Below is a small trained network, with its code and all its weights. Each question gives an input and a class and asks what happens when units are switched off, that is, made to give their printed mean instead of their output.

import numpy as np


def w(rows, s, z=0):
    codes = np.array(rows[::2]) - 128.0
    scale = np.full(codes.shape[1], s)
    scale[-1] = z or s
    return codes * scale


def f(y):
    return np.maximum(y, 0)


def log_softmax(a):
    a = a - a.max(-1, keepdims=True)
    return a - np.log(np.exp(a).sum(-1, keepdims=True))


def net(x, mask):
    res = np.array(x, float).reshape(1, 4) / 4 @ E
    y = f(res @ A[0][:, :-1].T + A[0][:, -1])
    res = res + np.where(mask, y, B[0][:, -1]) @ B[0][:, :-1]
    return log_softmax(res[-1] @ U[:, :-1].T + U[:, -1])


A, B = {}, {}
E = w([
[127,126,129],'x0',
[57,200,106],'x1',
[202,198,120],'x2',
[145,144,250],'x3',
],0.011)
A[0] = w([
[95,176,149,106],'n0',
[149,197,114,119],'n1',
[66,54,98,112],'n2',
[104,130,199,31],'n3',
[169,160,211,134],'n4',
[102,137,131,245],'n5',
[79,163,114,142],'n6',
[147,115,29,18],'n7',
[204,5,119,1],'n8',
[31,220,173,78],'n9',
[70,185,105,43],'n10',
[168,174,201,44],'n11',
[243,152,75,143],'n12',
[45,168,111,119],'n13',
[186,51,152,43],'n14',
[85,162,231,106],'n15',
[57,63,133,88],'n16',
[109,202,118,28],'n17',
[130,110,88,70],'n18',
[207,58,124,10],'n19',
[178,28,168,107],'n20',
[2,104,136,127],'n21',
[215,202,134,36],'n22',
[138,90,88,110],'n23',
[111,144,66,116],'n24',
[196,196,78,76],'n25',
[155,81,226,107],'n26',
[81,178,198,94],'n27',
[79,47,159,91],'n28',
[148,138,164,173],'n29',
[118,123,188,87],'n30',
],0.012,0.0069)
B[0] = w([
[189,153,86,175],'n0',
[65,81,254,190],'n1',
[100,137,191,224],'n2',
[60,185,92,173],'n3',
[86,85,86,245],'n4',
[233,18,191,242],'n5',
[209,138,116,202],'n6',
[35,145,101,196],'n7',
[172,245,93,215],'n8',
[241,201,82,237],'n9',
[182,185,91,185],'n10',
[48,163,102,198],'n11',
[76,142,207,236],'n12',
[178,131,107,224],'n13',
[187,240,94,194],'n14',
[80,101,88,242],'n15',
[54,188,173,207],'n16',
[154,171,146,163],'n17',
[97,110,105,154],'n18',
[152,245,79,180],'n19',
[211,197,132,242],'n20',
[129,194,185,255],'n21',
[32,163,163,195],'n22',
[94,75,88,175],'n23',
[83,105,127,203],'n24',
[33,146,166,201],'n25',
[102,96,72,250],'n26',
[95,118,77,205],'n27',
[20,197,184,212],'n28',
[161,79,83,202],'n29',
[48,115,75,182],'n30',
],0.0062,0.0073)
U = w([
[116,130,112,250],'0',
[81,171,179,49],'1',
[162,177,65,87],'2',
[61,106,2,73],'3',
[172,48,148,158],'4',
],0.017,0.015)

Each question gives the input, the list of numbers given to net, and the class t.
The units are the neurons (one row each of A and B). Each row of codes is followed by its name. A weight is (code - 128) times the scale printed after its matrix; where a second scale follows, it is the last column's (A, B and U).
mask holds one flag per neuron, in row order. A switched-off neuron (its flag False) gives its mean, the last column of its row in B, instead of its output. The means were averaged over made-up inputs and are rounded, as every weight is.
A unit's drop is (log p(t) with every unit on - log p(t) with that unit switched off) / (log p(t) with every unit on - log p(t) with every unit switched off).
The circuit of an input: a set's keep is (log p(t) with only the set's units on - log p(t) with every unit switched off) / (log p(t) with every unit on - log p(t) with every unit switched off). Starting from the 12 units with the biggest drops (on a tie, the unit counted first), units are removed one at a time, each time the one whose removal leaves the highest keep (on an exact tie, the one counted first), for as long as the keep stays at least 0.8.
units of the circuit, in order: the units of the circuit, biggest drop first
unit that matters most: the unit with the biggest drop
k most important neurons: the k neurons with the biggest drops, biggest first
drop of u: that unit's drop, to one decimal
input [2,-8,-8,6], class 1: units of the circuit, in order : (n28)
input [2,8,2,-8], class 2: units of the circuit, in order : (n10, n6)
input [6,2,-6,-6], class 0: units of the circuit, in order : (n21, n2)
input [-1,3,4,-2], class 1: units of the circuit, in order : (n1, n25)
input [-1,-4,5,-2], class 1: units of the circuit, in order : (n12, n25)
input [-1,-7,-8,-1], class 1: units of the circuit, in order : (n28, n16)
input [0,-1,8,4], class 1: 2 most important neurons : (n22, n12)
input [6,-7,7,-1], class 1: 3 most important neurons : (n12, n22, n25)
input [5,-5,-8,4], class 1: 2 most important neurons : (n28, n16)
input [7,6,3,6], class 0: 2 most important neurons : (n1, n8)
input [-6,-7,0,-6], class 2: 2 most important neurons : (n8, n19)
input [-3,-6,2,4], class 2: drop of n20 : 0.2
input [5,3,-4,7], class 3: drop of n27 : 0.1
input [-3,-4,0,0], class 2: unit that matters most : n1
input [-4,5,6,7], class 3: drop of n15 : 0.2
